Look-ups in named tables: a row name and a column name give one cell, copied from the table.

tuli =
        pozozu  nese   rin  pulo  sumuda
gida      6009  5218  4449  4218    3427
duvol     2297  7531  5146  4454    5911
mekozo    4967  4813  4556  2520    6469
vige      1708  6490  3753  2708    5063
buba      3881  3223  5948  4840    4945
guraf     5549  7939  2071  3196    2864
kas       5564  7756  6144  5985    6128

nese of mekozo: 4813
pulo of kas: 5985
pulo of vige: 2708
pozozu of gida: 6009
pulo of guraf: 3196
sumuda of kas: 6128
nese of gida: 5218
nese of buba: 3223
pozozu of vige: 1708
rin of mekozo: 4556
rin of kas: 6144
pozozu of buba: 3881
pulo of mekozo: 2520
sumuda of buba: 4945
pozozu of kas: 5564
rin of gida: 4449
sumuda of mekozo: 6469

bizeg =
columns: mugu, lotuga
fud: [22, 50]
katog: [187, 202]
pobob: [39, 42]
pefuf: [12, 96]
nov: [7, 88]

lotuga of fud is 50
lotuga of nov is 88
mugu of pefuf is 12
mugu of fud is 22
lotuga of pefuf is 96
mugu of nov is 7
mugu of pobob is 39
mugu of katog is 187
lotuga of pobob is 42
lotuga of katog is 202

tevime =
|  | zit | kot | vobo | fel | mato | gef | bitufer | tuz | fuvanun | bur |
|---|---|---|---|---|---|---|---|---|---|---|
| sokela | 178 | 197 | 21 | 79 | 127 | 215 | 205 | 144 | 162 | 178 |
| dibikiz | 97 | 189 | 170 | 72 | 68 | 222 | 177 | 134 | 36 | 168 |
| fipiv | 54 | 192 | 29 | 22 | 227 | 66 | 92 | 162 | 213 | 46 |
| mep | 215 | 19 | 158 | 14 | 94 | 197 | 150 | 38 | 168 | 38 |
| komokab | 81 | 39 | 208 | 230 | 233 | 180 | 24 | 182 | 244 | 11 |
| gage | 121 | 163 | 217 | 138 | 224 | 35 | 118 | 164 | 170 | 95 |
| nedoko | 169 | 166 | 87 | 106 | 78 | 109 | 59 | 155 | 30 | 57 |

What is the mato of sokela in tevime?
127
What is the gef of nedoko in tevime?
109
What is the fel of nedoko in tevime?
106
What is the mato of mep in tevime?
94
What is the fel of sokela in tevime?
79
What is the tuz of fipiv in tevime?
162
What is the gef of fipiv in tevime?
66
What is the mato of nedoko in tevime?
78
What is the gef of komokab in tevime?
180
What is the fel of fipiv in tevime?
22
What is the bitufer of nedoko in tevime?
59
What is the gef of dibikiz in tevime?
222
What is the zit of mep in tevime?
215
What is the fuvanun of mep in tevime?
168
What is the zit of nedoko in tevime?
169
Which row has the largest kot? sokela

Table vedog
,zafepub,kifode,zafu,tisibo,noparo,suvi,sizir
sur,99,98,88,74,121,99,145
lebipu,78,82,202,103,31,185,112
lolo,49,94,171,80,76,148,103
dedoru,85,157,187,169,121,148,46
ramug,170,119,81,139,134,103,136
rugarup,49,140,187,121,115,139,60

zafepub of dedoru is 85
zafu of lebipu is 202
zafepub of lolo is 49
sizir of dedoru is 46
kifode of lolo is 94
noparo of lebipu is 31
suvi of lebipu is 185
noparo of rugarup is 115
sizir of lebipu is 112
zafepub of lebipu is 78
zafu of sur is 88
zafepub of sur is 99
sizir of rugarup is 60
noparo of ramug is 134
zafu of ramug is 81
noparo of lolo is 76
sizir of ramug is 136
suvi of ramug is 103
suvi of rugarup is 139
Row with the largest suvi: lebipu

zafe:
	mev	lilurel	saboku
ved	22.784	64.128	43.834
mifat	55.751	44.835	43.114
fugisi	64.088	38.955	44.411
duroza	48.668	37.420	34.039
rebagu	84.407	65.267	74.325

lilurel of duroza is 37.420
mev of duroza is 48.668
lilurel of ved is 64.128
mev of fugisi is 64.088
saboku of mifat is 43.114
saboku of fugisi is 44.411
mev of mifat is 55.751
saboku of rebagu is 74.325
lilurel of mifat is 44.835
saboku of ved is 43.834
mev of ved is 22.784
mev of rebagu is 84.407
saboku of duroza is 34.039
lilurel of fugisi is 38.955
lilurel of rebagu is 65.267
Row with the largest mev: rebagu

Table zepul
|  | teg | tikef | bavi | fepu | vumate | bemegiz | bitabem | sivis |
|---|---|---|---|---|---|---|---|---|
| bunabim | 51 | 30 | 31 | 62 | 37 | 70 | 47 | 71 |
| bal | 28 | 59 | 51 | 55 | 55 | 64 | 15 | 53 |
| nus | 79 | 34 | 37 | 45 | 60 | 16 | 30 | 18 |
| tesami | 37 | 51 | 64 | 56 | 32 | 39 | 70 | 50 |
| zofo | 50 | 30 | 28 | 62 | 35 | 63 | 46 | 65 |
| fetodi | 42 | 71 | 16 | 50 | 18 | 28 | 56 | 57 |
| gamemus | 45 | 63 | 12 | 54 | 25 | 30 | 66 | 55 |
| fazof | 45 | 51 | 13 | 62 | 26 | 38 | 67 | 57 |
| sodidi | 25 | 60 | 60 | 46 | 55 | 69 | 34 | 59 |
| rebase | 44 | 55 | 42 | 58 | 53 | 57 | 25 | 26 |
| gikosup | 55 | 28 | 21 | 60 | 39 | 73 | 47 | 69 |
| demot | 47 | 51 | 23 | 59 | 27 | 36 | 73 | 50 |

demot, vumate -> 27
fetodi, fepu -> 50
zofo, bavi -> 28
nus, bemegiz -> 16
gamemus, tikef -> 63
bal, vumate -> 55
zofo, fepu -> 62
bunabim, vumate -> 37
rebase, fepu -> 58
zofo, bemegiz -> 63
rebase, bitabem -> 25
tesami, bitabem -> 70
gikosup, fepu -> 60
tesami, sivis -> 50
nus, vumate -> 60
fetodi, teg -> 42
sodidi, bavi -> 60

